Here is a tiny trained network, its code and every weight. The questions are about switching its units off for an input and a class, where a switched-off unit gives its printed mean instead of its output.

import numpy as np


def w(rows, s, z=0):
    codes = np.array(rows[::2]) - 128.0
    scale = np.full(codes.shape[1], s)
    scale[-1] = z or s
    return codes * scale


def norm(h):
    return h / np.sqrt((h * h).mean(-1, keepdims=True) + 1e-5)


def f(y):
    return np.maximum(y, 0)


def log_softmax(a):
    a = a - a.max(-1, keepdims=True)
    return a - np.log(np.exp(a).sum(-1, keepdims=True))


def net(x, mask):
    res = np.array(x, float).reshape(1, 2) / 4 @ E
    u = 0
    for l in range(2):
        y = f(norm(res) @ A[l][:, :-1].T + A[l][:, -1])
        res = res + np.where(mask[u : u + 12], y, B[l][:, -1]) @ B[l][:, :-1]
        u += 12
    return log_softmax(norm(res)[-1] @ U[:, :-1].T + U[:, -1])


A, B = {}, {}
E = w([
[144,79,116,118,58,45,113,229,188,141],'x0',
[99,16,111,99,115,118,133,4,212,128],'x1',
],0.0037)
A[0] = w([
[97,108,121,182,106,103,138,119,100,109,80],'0.n1',
[120,155,171,125,186,195,151,59,130,115,148],'0.n2',
[231,238,205,176,134,180,121,188,48,116,247],'0.n3',
[193,114,162,127,113,125,114,177,111,132,92],'0.n4',
[38,81,83,86,126,178,112,2,189,122,137],'0.n5',
[102,147,72,118,124,123,100,132,136,143,59],'0.n6',
[134,111,142,178,149,121,100,121,133,118,31],'0.n7',
[137,80,131,117,155,130,118,158,99,86,66],'0.n8',
[179,85,123,110,38,86,55,175,190,175,248],'0.n9',
[190,140,186,139,131,167,116,124,96,116,99],'0.n10',
[142,127,132,127,162,171,106,111,130,109,77],'0.n11',
[130,175,88,110,108,126,123,112,137,120,31],'0.n12',
],0.0021,0.0017)
B[0] = w([
[143,125,98,116,103,127,147,123,102,145,128],'0.n1',
[60,138,46,182,45,79,131,167,160,152,193],'0.n2',
[124,3,138,77,199,60,148,86,137,128,253],'0.n3',
[73,157,92,148,137,129,160,80,154,128,150],'0.n4',
[182,114,162,112,201,56,194,182,59,126,228],'0.n5',
[182,108,157,123,132,116,132,97,108,146,128],'0.n6',
[97,108,138,111,143,145,134,114,126,140,128],'0.n7',
[124,138,135,138,135,137,117,97,147,150,128],'0.n8',
[55,150,66,180,170,122,178,75,64,111,218],'0.n9',
[116,151,87,148,55,103,113,122,180,139,149],'0.n10',
[106,125,109,178,96,135,116,152,144,93,140],'0.n11',
[142,132,120,157,147,127,138,129,117,123,128],'0.n12',
],0.0028,0.004)
A[1] = w([
[165,186,166,125,137,138,112,175,101,137,11],'1.n1',
[133,89,149,112,104,159,81,70,189,139,45],'1.n2',
[150,119,169,89,142,126,134,105,107,149,73],'1.n3',
[144,124,129,110,38,120,103,191,168,129,32],'1.n4',
[125,151,123,133,124,138,112,141,129,142,10],'1.n5',
[104,108,100,151,148,85,182,133,119,127,220],'1.n6',
[134,168,140,121,125,192,116,87,126,123,16],'1.n7',
[149,111,123,116,55,108,101,172,176,135,47],'1.n8',
[161,186,150,135,137,152,117,182,109,130,31],'1.n9',
[167,187,153,137,134,147,119,187,103,127,37],'1.n10',
[128,194,146,127,141,254,116,76,115,117,25],'1.n11',
[144,131,117,131,65,128,104,165,164,126,23],'1.n12',
],0.007,0.0011)
B[1] = w([
[157,43,136,61,98,145,138,69,165,87,168],'1.n1',
[255,84,219,66,96,197,217,180,104,80,163],'1.n2',
[124,148,97,142,85,109,99,164,148,145,154],'1.n3',
[66,196,97,219,193,127,163,88,75,185,162],'1.n4',
[120,119,130,115,145,148,134,114,144,113,130],'1.n5',
[144,176,150,106,106,175,57,170,134,117,254],'1.n6',
[104,144,101,163,105,82,122,200,138,156,149],'1.n7',
[101,198,118,190,185,152,148,77,51,168,163],'1.n8',
[166,42,153,83,105,168,164,71,209,99,166],'1.n9',
[194,16,174,46,68,166,160,19,201,84,172],'1.n10',
[65,182,69,240,116,10,137,216,124,213,177],'1.n11',
[67,187,100,199,193,131,117,95,110,135,147],'1.n12',
],0.0043,0.0072)
U = w([
[199,16,157,67,121,144,187,82,145,113,241],'0',
[51,188,94,254,155,95,159,116,103,182,155],'1',
[128,170,139,85,114,173,3,185,128,102,10],'2',
],0.0095,0.0011)

Each question gives the input, the list of numbers given to net, and the class t.
The units are the neurons (one row each of A and B). Each row of codes is followed by its name. A weight is (code - 128) times the scale printed after its matrix; where a second scale follows, it is the last column's (A, B and U).
mask holds one flag per neuron, layer by layer. A switched-off neuron (its flag False) gives its mean, the last column of its row in B, instead of its output. The means were averaged over made-up inputs and are rounded, as every weight is.
A unit's drop is (log p(t) with every unit on - log p(t) with that unit switched off) / (log p(t) with every unit on - log p(t) with every unit switched off).
The circuit of an input: a set's keep is (log p(t) with only the set's units on - log p(t) with every unit switched off) / (log p(t) with every unit on - log p(t) with every unit switched off). Starting from the 12 units with the biggest drops (on a tie, the unit counted first), units are removed one at a time, each time the one whose removal leaves the highest keep (on an exact tie, the one counted first), for as long as the keep stays at least 0.8.
units of the circuit, in order: the units of the circuit, biggest drop first
unit that matters most: the unit with the biggest drop
top k neurons: the k neurons with the biggest drops, biggest first
top k neurons in layer l: the k neurons of layer l with the biggest drops, biggest first
drop of u: that unit's drop, to one decimal
input [-7,-7], class 0: units of the circuit, in order -> [1.n10]
input [2,3], class 2: top 3 neurons in layer 0 -> [0.n3 0.n9 0.n5]
input [3,0], class 2: top 3 neurons in layer 1 -> [1.n6 1.n11 1.n4]
input [7,-6], class 1: top 3 neurons -> [1.n4 0.n5 1.n8]
input [3,-1], class 2: top 3 neurons -> [0.n9 0.n2 1.n6]
input [4,-1], class 1: top 2 neurons -> [0.n5 0.n3]
input [-2,3], class 2: top 3 neurons -> [0.n5 0.n3 1.n10]
input [3,-4], class 0: top 2 neurons -> [0.n2 1.n10]
input [2,-1], class 2: top 3 neurons -> [0.n9 1.n6 1.n11]
input [-5,3], class 1: drop of 0.n3 -> 0.4
input [0,-2], class 2: drop of 0.n3 -> 2.6
input [-4,1], class 1: drop of 0.n3 -> 1.0
input [8,-5], class 1: drop of 1.n6 -> 0.0
input [-2,-2], class 2: unit that matters most -> 0.n3
